Below is a small trained network, with its code and all its weights. Each question gives an input and a class and asks what happens when units are switched off, that is, made to give their printed mean instead of their output.

import numpy as np


def w(rows, s, z=0):
    codes = np.array(rows[::2]) - 128.0
    scale = np.full(codes.shape[1], s)
    scale[-1] = z or s
    return codes * scale


def f(y):
    return np.maximum(y, 0)


def log_softmax(a):
    a = a - a.max(-1, keepdims=True)
    return a - np.log(np.exp(a).sum(-1, keepdims=True))


def net(x, mask):
    res = np.array(x, float).reshape(1, 5) / 4 @ E
    y = f(res @ A[0][:, :-1].T + A[0][:, -1])
    res = res + np.where(mask, y, B[0][:, -1]) @ B[0][:, :-1]
    return log_softmax(res[-1] @ U[:, :-1].T + U[:, -1])


A, B = {}, {}
E = w([
[244,232,62,32,129,97,157],'x0',
[68,141,142,60,152,11,89],'x1',
[64,106,181,137,71,202,129],'x2',
[156,114,194,103,22,91,202],'x3',
[85,100,123,1,68,216,96],'x4',
],0.009)
A[0] = w([
[24,107,128,212,123,125,73,82],'n0',
[196,160,82,135,217,77,122,207],'n1',
[29,102,142,77,116,82,138,252],'n2',
[17,59,151,156,143,175,135,158],'n3',
[151,190,8,123,155,120,85,114],'n4',
[145,99,124,75,68,191,166,156],'n5',
[116,91,145,128,68,248,108,188],'n6',
[191,123,152,164,118,13,175,179],'n7',
[148,127,127,213,101,31,224,147],'n8',
[154,160,46,107,233,126,118,119],'n9',
[64,31,139,177,170,124,101,121],'n10',
[103,108,194,23,96,75,158,159],'n11',
[10,40,140,177,171,212,94,155],'n12',
[150,136,144,99,72,254,161,123],'n13',
[122,120,125,56,116,53,110,137],'n14',
[132,198,174,150,156,109,140,129],'n15',
],0.0089,0.0033)
B[0] = w([
[142,101,180,161,195,109,77,210],'n0',
[180,206,69,147,205,75,135,225],'n1',
[65,135,209,114,74,87,91,210],'n2',
[83,38,156,170,141,138,74,229],'n3',
[139,166,46,37,240,122,88,201],'n4',
[92,83,54,99,77,163,142,198],'n5',
[93,54,105,130,146,192,151,227],'n6',
[147,193,155,192,79,112,204,208],'n7',
[228,162,178,213,75,148,173,208],'n8',
[155,184,45,68,255,79,49,205],'n9',
[153,102,168,194,168,105,74,211],'n10',
[56,158,129,103,31,122,117,201],'n11',
[137,24,175,171,222,133,58,251],'n12',
[73,52,41,80,130,225,214,211],'n13',
[112,154,126,60,66,52,104,180],'n14',
[97,172,140,158,177,95,151,159],'n15',
],0.0074,0.013)
U = w([
[211,186,181,215,102,118,254,173],'0',
[106,47,66,100,102,245,195,169],'1',
[180,221,51,93,200,65,79,190],'2',
[127,36,209,190,194,147,16,139],'3',
[125,173,91,114,196,233,120,1],'4',
[54,162,192,80,45,66,83,118],'5',
],0.0082,0.0024)

Each question gives the input, the list of numbers given to net, and the class t.
The units are the neurons (one row each of A and B). Each row of codes is followed by its name. A weight is (code - 128) times the scale printed after its matrix; where a second scale follows, it is the last column's (A, B and U).
mask holds one flag per neuron, in row order. A switched-off neuron (its flag False) gives its mean, the last column of its row in B, instead of its output. The means were averaged over made-up inputs and are rounded, as every weight is.
A unit's drop is (log p(t) with every unit on - log p(t) with that unit switched off) / (log p(t) with every unit on - log p(t) with every unit switched off).
The circuit of an input: a set's keep is (log p(t) with only the set's units on - log p(t) with every unit switched off) / (log p(t) with every unit on - log p(t) with every unit switched off). Starting from the 12 units with the biggest drops (on a tie, the unit counted first), units are removed one at a time, each time the one whose removal leaves the highest keep (on an exact tie, the one counted first), for as long as the keep stays at least 0.8.
circuit, biggest first: the units of the circuit, biggest drop first
k most important neurons: the k neurons with the biggest drops, biggest first
drop when u is switched off: that unit's drop, to one decimal
input [-4,-4,-2,1,7], class 1: circuit, biggest first -> (n13)
input [-1,-3,-2,-7,0], class 2: circuit, biggest first -> (n9, n4)
input [1,6,-4,-3,8], class 5: circuit, biggest first -> (n2, n11)
input [-1,5,0,-3,-8], class 2: 2 most important neurons -> (n9, n1)
input [7,-2,0,4,2], class 1: circuit, biggest first -> (n13, n5)
input [-2,-1,-8,-1,-6], class 2: 3 most important neurons -> (n9, n1, n4)
input [-7,-5,-2,8,-6], class 0: 2 most important neurons -> (n8, n7)
input [-1,-6,-3,5,0], class 1: 2 most important neurons -> (n13, n1)
input [-4,-3,7,6,3], class 1: 3 most important neurons -> (n13, n5, n6)
input [-1,3,0,-1,-6], class 0: drop when n8 is switched off -> 0.1
input [2,4,6,5,-5], class 0: drop when n8 is switched off -> 0.1
input [-3,4,-2,-4,-5], class 2: drop when n6 is switched off -> 0.3
input [4,-6,-3,5,0], class 0: drop when n8 is switched off -> 0.2
input [-8,-5,-8,0,-8], class 0: circuit, biggest first -> (n8)
